[ 0.28  0.84 -1.22 -0.51  2.75 -1.86 -0.41  1.05 -0.10  0.52 -3.48  1.07
  1.37  0.68 -0.61  0.04 -0.64 -0.16 -0.06 -0.37 -0.15  1.56]
(34), <54>
[-0.81  0.82 -2.40 -0.41  5.61  0.07  0.80  1.06  0.58  0.46 -4.27  3.23
 -0.25  2.52 -0.64 -1.59 -2.00 -0.02 -1.23  1.52  1.03  1.40]
(34), <54>
[-0.76  2.25  0.17  0.14  2.27 -1.62 -1.71  0.55 -0.96  0.39 -2.68 -2.57
 -2.08  0.74  0.42 -0.91 -0.52 -0.39 -0.01 -0.21 -0.71 -0.65]
(29), <54>
[-0.44 -0.05 -0.24  1.36  3.67  2.70 -0.55  1.35 -0.91 -0.18 -5.63  1.90
  0.65  1.24 -0.31 -0.22 -1.29 -0.44 -1.52  0.54 -0.55  0.55]
(34), <54>
[-0.73  1.92 -0.31  0.65  2.69 -1.78 -0.85  1.15  0.36  0.94 -1.80 -0.49
 -1.99 -1.39  0.25 -1.67 -0.19  0.11  0.58  0.86  1.08 -0.21]
(29), <54>
[-1.54  1.32 -0.47 -0.07  8.35  0.00 -0.06  1.22 -2.48  2.18 -5.79 -1.75
 -0.03  2.76  0.88 -2.27 -0.84 -0.88 -0.17 -0.53 -0.88 -0.02]
(34), <54>
[-0.28 -0.15  0.27  0.03 -3.45  0.03  0.83 -1.15 -1.00  0.37  1.08 -2.87
 -0.33 -1.22 -0.37  0.76 -0.29  0.12 -0.85  1.17  5.33 -1.13]
(29), <55>
[ 1.16 -0.19 -0.91 -0.05  2.71 -0.14 -0.19  0.15  0.96  0.40 -2.55  2.08
 -0.55  1.46 -0.50  0.53 -1.07 -1.18 -0.34  0.54 -0.20 -0.63]
(34), <54>
[-1.71  1.24  0.75 -0.34  2.26 -0.23 -0.44  0.13  0.78 -0.29 -4.18  0.70
 -1.37  0.47  0.35 -3.58 -0.34  1.00 -0.09  2.02 -0.08  0.25]
(29), <54>
[-0.08 -0.79  0.76 -0.30  2.36 -2.33 -0.08  0.74 -1.15 -0.78 -1.26  1.36
  0.22 -1.51  0.41 -0.44  1.00  0.31  0.15  1.01  1.46 -0.88]
(29), <53>
[-0.71 -0.20 -0.19  0.29  3.61  0.49  0.69  0.59  0.69 -0.23 -4.51  0.48
  1.52  0.68 -0.24 -0.75 -0.65 -0.74 -0.61  0.29 -0.20  2.61]
(34), <54>
[-0.19  1.26  0.25 -0.41  2.64 -2.73 -1.27  0.21 -1.44  0.82 -1.90 -0.04
 -2.24 -2.91 -0.04  1.32  0.20 -1.98  0.95 -0.42 -0.35 -1.09]
(29), <53>
[ 0.74  3.14  5.19 -1.52 -1.59 -1.21 -2.08  0.62 -0.84  0.39 -0.68  1.02
 -0.91 -0.79  0.09  2.28  0.66 -0.43 -0.37  0.34 -0.29 -1.49]
(29), <58>
[-0.64  1.00 -0.89 -0.50  3.42 -1.91 -0.03  0.28  0.51  0.60 -2.68 -1.25
 -1.10 -0.89  0.19 -1.29  0.24 -0.08 -0.48  1.25 -0.14  1.12]
(29), <54>
[ 0.26 -2.20 -1.00 -0.06  2.43  0.00 -0.34  1.51  0.33 -0.88 -1.89  1.28
  0.66 -0.11  0.41  0.03 -0.62  0.89 -0.11 -0.76 -0.94  0.55]
(34), <54>
[-0.47 -0.47 -0.73  0.52  6.11 -0.90 -0.05  0.84 -0.33  0.04 -1.64  3.12
  2.48 -0.89  0.50 -0.11 -0.46 -0.13 -1.18 -1.33 -1.09 -1.47]
(34), <53>
[-0.28  3.11  0.21  0.61 -0.20 -0.40  0.08  0.08 -0.71  0.77  1.56 -2.30
 -0.07 -0.70 -0.71 -0.51  1.45  0.29  0.15  0.91  0.10 -0.86]
(29), <55>
[-0.85  8.35 -0.35  0.37  3.27 -1.56  0.12  0.55  0.64  0.57 -2.21  0.36
 -1.04 -1.30  0.87 -1.56  1.16 -0.58 -0.46  1.85  0.37  0.64]
(29), <54>

[ 1.72  2.33  1.39 -0.16 -0.17  1.88 -0.39  0.25  1.36  1.21 -2.26  0.60
  0.09  2.65 -2.07  0.24  0.61 -0.37  0.62 -0.82 -1.02  0.29]
Q201, Q442
[ 1.77  2.50  1.58  2.74 -0.32  0.30  0.54 -0.10  1.99  1.25 -2.43 -1.82
  0.27  3.96 -2.32  1.38  3.16  0.70 -0.32 -0.65  3.45 -5.26]
Q201, Q442
[ 1.28  2.41 -0.18 -1.12  1.12  2.51  0.05 -0.06  2.60 -0.07 -0.35 -0.06
  2.01  4.89 -5.45  1.21  1.15 -1.60 -2.39 -1.36 -2.78 -0.72]
Q201, Q442
[-0.13  1.95  1.30 -3.16 -0.66  2.45  1.32  0.36  2.03 -0.73  1.59  2.64
 -4.06  2.71 -3.51  1.35 -2.99 -3.42 -1.65 -6.05 -6.59  1.71]
Q201, Q293
[-0.38 -1.14 -1.09 -1.67 -0.60 -0.55 -0.26 -0.06  1.83 -2.49 -1.28  3.36
  0.65 -0.82 -2.72  1.09  1.41 -1.19 -1.47  1.36 -3.22  2.54]
Q937, Q442
[-1.05 -0.52 -1.07 -0.19  0.17 -1.53  0.49 -2.47  0.10 -2.13  0.02  0.20
  0.39 -1.18  0.34 -0.07  2.37 -1.01  0.07  2.07 -1.67  1.19]
Q937, Q442
[ 0.52  3.71  2.48  3.69  0.96  0.01 -1.84  1.53  4.71  2.15 -2.86 -4.26
  1.65  5.85 -3.85  3.57  4.87  0.66  1.10 -1.77  3.55 -4.39]
Q123, Q648
[ 1.11 -0.76  0.32 -0.95 -0.87 -0.38  0.38 -0.22  0.41  0.45 -1.98  1.29
  1.55  1.87 -1.24  0.42  0.46 -0.23 -0.47 -0.75 -1.32 -0.47]
Q157, Q648
[-1.53 -1.35 -2.30  1.47  1.69  2.33 -0.65 -0.98 -2.00 -0.09 -0.98  0.59
  2.48 -3.32  1.08  0.77  2.44  0.94  0.60  1.51  0.49 -3.12]
Q123, Q71
[-1.67  0.85  0.20 -1.64 -2.62  0.95  1.31 -0.16 -1.40  0.56 -1.92  1.64
 -0.72 -0.77  2.10 -0.02 -2.91 -0.64  0.04 -2.22 -1.43 -0.73]
Q157, Q293
[ 1.56  0.10 -0.34  0.11 -0.08  1.13  5.08 -1.15  0.43 -0.03 -0.91  0.52
  0.40  3.15 -1.92  0.42  1.98 -0.07  1.02  0.65 -0.94 -0.44]
Q201, Q648
[-0.62  1.50  1.47 -0.44  2.16  0.30  0.65 -0.14  2.15 -0.02  0.44 -0.01
 -2.78  1.92 -2.19  1.01  0.45 -1.63 -0.71 -3.68 -2.98 -0.72]
Q123, Q442
[ 0.75 -2.17 -2.06 -1.11  0.38  1.07  0.73  0.17 -1.53 -0.94  1.68  0.26
 -0.25 -1.11  0.59 -2.52  0.20  0.32 -0.06  1.40 -1.05  2.44]
Q201, Q442
[ 1.24  0.74 -0.49 -3.42 -1.82  1.00  1.06  0.00  2.29 -1.52  1.76  1.70
  0.76  1.42 -1.27  1.66 -0.35 -1.00 -1.74 -0.38 -4.53  0.32]
Q157, Q648
[-1.05  1.17  0.62 -1.51 -0.35  0.20 -0.19  0.96  2.25 -1.65  1.82  0.16
 -0.16  1.98 -1.98  1.05  0.96 -1.19 -1.01  0.66 -1.59  2.18]
Q937, Q442
[ 2.55  0.34  0.14 -1.47  0.00  3.47  0.74  0.25  2.14 -0.10  0.16  2.21
 -1.03  2.49 -2.88 -0.32  0.33 -1.14 -1.42 -1.80 -2.41 -0.42]
Q201, Q71
[ 3.23 -1.42 -0.34 -0.31  0.04  0.88  1.41 -0.86  3.37 -1.04 -0.04  0.42
 -0.79  1.35 -1.40 -2.67  0.91 -0.53  0.58  0.64 -0.71  1.27]
Q201, Q648
[ 0.40 -0.39 -0.06  0.22 -0.65 -1.18 -0.60 -1.21  0.61 -0.85 -1.12 -0.84
  1.87  0.66 -1.00 -0.16  2.69 -0.31  0.47  2.15  0.32 -0.33]
Q937, Q442
[ 1.48  0.71  0.84 -0.34 -0.45  0.56  1.21 -0.04  2.77 -0.16 -0.61 -1.39
 -1.40  1.76 -2.14  2.00  1.26  0.43  0.52 -0.38 -0.02 -0.83]
Q201, Q442
[-1.46 -0.59 -0.97 -0.93 -0.50 -0.27  1.02 -0.34 -1.82 -0.50  0.33  2.47
  1.64 -1.35 -0.17  0.27  1.14  0.18 -0.41  0.42 -1.21  1.87]
Q157, Q442
[-2.07 -2.03 -0.22  0.11  0.03 -0.80 -0.63 -0.16 -0.84 -1.85  1.18  1.04
 -0.68 -0.09  1.14 -0.56 -0.09 -0.98 -0.19 -0.52 -1.23  0.44]
Q937, Q442
[ 1.31 -0.41 -1.44  0.24  0.23  1.60  0.53 -1.61  2.30  1.22 -0.90 -0.97
  0.35  1.53 -2.48  0.58  2.24 -2.71  0.03  0.03 -0.62 -0.17]
Q201, Q71
[-0.33 -2.32 -1.93 -0.94  0.01  1.03  0.55 -2.08  0.12 -2.13 -1.12  0.81
 -0.20  0.30 -1.05 -0.72  1.88 -0.08  0.38  1.58 -2.30  0.35]
Q201, Q442
[-1.27 -1.38  2.22  1.06  2.08  0.93  0.91 -3.04  0.79  0.66 -0.42  0.59
  0.83 -1.14 -1.50  0.88  2.26 -0.37 -1.29  0.63 -2.21  1.73]
Q123, Q442
[ 1.24 -1.45 -0.92 -1.56 -0.95  1.87 -0.14 -0.78 -1.19 -0.16 -0.23  4.20
 -1.38  1.40 -1.07 -1.22 -0.84 -0.31 -0.71  0.05 -2.51  1.96]
Q201, Q648
[ 0.03  0.09  0.24 -1.01  0.84  1.23 -1.21 -0.90 -0.61 -1.34 -0.92  0.97
 -3.87  3.54 -2.15 -1.63  2.21 -1.77 -0.41 -2.08 -2.18  0.60]
Q201, Q648
[ 3.35  0.61  0.37 -1.50 -0.15  3.14  0.86 -0.50  1.31 -0.23  1.30  0.79
 -2.51  2.49 -2.59 -0.24 -0.74 -0.62  0.75  0.17 -2.47 -0.44]
Q201, Q442
[-2.11 -2.61 -1.32 -2.31  0.16  0.61  0.21  0.47 -3.72 -0.19  0.50  2.84
 -0.13 -1.17  0.80  0.62 -1.00 -0.09 -0.79 -0.24 -3.82  0.40]
Q157, Q648
[-0.27  2.89  0.07  0.71  0.21  0.56 -1.90  1.41  4.81 -1.02 -1.09 -1.60
 -1.35  5.51 -3.80  1.20  2.30 -0.75 -1.12 -0.99  0.99 -1.75]
Q937, Q442
[ 2.14 -0.55 -1.13 -1.43  0.20 -0.20 -0.63 -0.01  3.73 -0.56  0.49  0.61
 -0.72  2.95 -1.99 -0.58  0.05 -0.60 -1.14  0.06 -3.30 -0.33]
Q201, Q648
[-2.60  0.07  0.20 -1.62 -0.23 -1.69 -0.62  1.28 -0.56 -1.42  1.01  1.42
 -1.00 -1.38  2.43 -0.17 -1.82 -1.24 -0.36 -0.34 -2.25  2.04]
Q937, Q293
[ 1.46  2.29  0.15  0.94  1.38 -0.51 -0.56  0.51  4.21  0.06 -1.20 -2.24
 -0.94  4.62 -4.03  0.17  3.74 -0.31 -1.57  0.31  0.89 -1.71]
Q201, Q442
[ 1.77 -0.55  0.11 -0.43  0.32  2.29  1.22 -2.00 -0.30 -0.28 -1.22  1.83
 -1.87  2.70 -1.35 -0.61  0.58  1.13 -0.22 -0.71 -3.93 -0.83]
Q201, Q648
[ 4.18  1.05  0.32 -2.29 -0.22  1.95 -0.44 -0.24  2.71 -1.35 -0.33 -0.32
 -1.29  4.84 -3.62  0.13  0.94 -1.27 -1.63 -1.30 -3.27  0.47]
Q201, Q442
[ 1.78 -0.35 -0.17 -0.16 -0.67  2.85  0.71 -0.20  1.51  0.75 -1.54  0.21
 -0.67  1.37 -1.64  0.24  0.80 -0.60  0.66  0.34 -0.53  0.71]
Q201, Q442
[-1.46 -1.07 -0.16 -1.58 -0.37 -0.25 -0.12  0.07  1.02 -2.27  1.27  0.75
 -0.41 -0.42 -1.18  0.30  0.10 -1.92  0.19 -0.32 -3.89  2.03]
Q937, Q442
